Below are the code and all the weights of a small trained network. Each question names an input and a class and asks about switching units off, where a switched-off unit gives its printed mean instead of its output.

import numpy as np


def w(rows, s, z=0):
    codes = np.array(rows[::2]) - 128.0
    scale = np.full(codes.shape[1], s)
    scale[-1] = z or s
    return codes * scale


def f(y):
    return np.maximum(y, 0)


def log_softmax(a):
    a = a - a.max(-1, keepdims=True)
    return a - np.log(np.exp(a).sum(-1, keepdims=True))


def net(x, mask):
    res = np.array(x, float).reshape(1, 3) / 4 @ E
    y = f(res @ A[0][:, :-1].T + A[0][:, -1])
    res = res + np.where(mask, y, B[0][:, -1]) @ B[0][:, :-1]
    return log_softmax(res[-1] @ U[:, :-1].T + U[:, -1])


A, B = {}, {}
E = w([
[151,15,171,198,174,82,223],'x0',
[163,120,7,218,160,83,69],'x1',
[3,159,88,144,172,25,200],'x2',
],0.0052)
A[0] = w([
[84,172,104,117,135,102,124,187],'N1',
[97,147,97,128,128,99,117,141],'N2',
[126,135,144,129,131,122,151,167],'N3',
[93,102,131,159,144,82,199,179],'N4',
[153,155,222,46,103,208,124,167],'N5',
[143,80,149,141,138,120,179,155],'N6',
[134,99,141,126,147,126,153,158],'N7',
[121,147,175,84,109,165,122,170],'N8',
[140,73,150,149,120,119,194,156],'N9',
[72,184,64,134,134,76,125,160],'N10',
[124,156,96,139,126,113,93,254],'N11',
[227,71,94,169,131,166,15,179],'N12',
[136,29,178,165,149,98,249,163],'N13',
[127,136,150,110,115,158,109,166],'N14',
[138,134,157,98,130,150,119,140],'N15',
[111,155,132,103,114,139,123,213],'N16',
],0.012,0.0024)
B[0] = w([
[124,182,122,122,148,145,143,179],'N1',
[117,160,109,125,139,141,156,163],'N2',
[120,119,110,123,131,105,101,150],'N3',
[149,155,159,83,138,46,95,204],'N4',
[45,115,169,143,119,181,66,232],'N5',
[122,101,142,126,118,112,174,184],'N6',
[126,111,142,132,131,116,145,161],'N7',
[95,137,157,124,125,149,89,185],'N8',
[119,92,150,127,135,104,172,192],'N9',
[110,197,86,106,144,152,177,201],'N10',
[129,130,56,105,128,133,117,178],'N11',
[252,100,121,181,106,159,103,218],'N12',
[107,75,168,106,127,55,193,254],'N13',
[106,131,135,147,136,138,103,163],'N14',
[99,129,136,144,125,139,112,159],'N15',
[136,161,147,125,147,122,93,168],'N16',
],0.033,0.0095)
U = w([
[237,116,34,201,92,187,62,185],'0',
[116,224,44,78,187,134,175,87],'1',
[110,97,166,60,158,4,191,154],'2',
[65,59,169,149,105,127,133,2],'3',
[193,67,144,184,97,108,154,114],'4',
[53,157,160,144,127,198,8,197],'5',
],0.0048,0.00094)

Each question gives the input, the list of numbers given to net, and the class t.
The units are the neurons (one row each of A and B). Each row of codes is followed by its name. A weight is (code - 128) times the scale printed after its matrix; where a second scale follows, it is the last column's (A, B and U).
mask holds one flag per neuron, in row order. A switched-off neuron (its flag False) gives its mean, the last column of its row in B, instead of its output. The means were averaged over made-up inputs and are rounded, as every weight is.
A unit's drop is (log p(t) with every unit on - log p(t) with that unit switched off) / (log p(t) with every unit on - log p(t) with every unit switched off).
The circuit of an input: a set's keep is (log p(t) with only the set's units on - log p(t) with every unit switched off) / (log p(t) with every unit on - log p(t) with every unit switched off). Starting from the 12 units with the biggest drops (on a tie, the unit counted first), units are removed one at a time, each time the one whose removal leaves the highest keep (on an exact tie, the one counted first), for as long as the keep stays at least 0.8.
units of the circuit, in order: the units of the circuit, biggest drop first
top k neurons: the k neurons with the biggest drops, biggest first
drop of u: that unit's drop, to one decimal
input [1,-7,2], class 3: units of the circuit, in order => (N5)
input [7,4,-4], class 4: top 2 neurons => (N12; N10)
input [6,3,-8], class 4: top 2 neurons => (N12; N13)
input [0,0,5], class 1: top 2 neurons => (N13; N10)
input [2,6,3], class 1: top 2 neurons => (N10; N13)
input [7,-4,-7], class 3: top 2 neurons => (N5; N4)
input [3,-7,-5], class 5: top 2 neurons => (N5; N8)
input [4,6,-8], class 0: drop of N12 => 0.2
input [-3,3,0], class 0: drop of N13 => 0.2
input [-4,-8,1], class 5: drop of N9 => 0.0
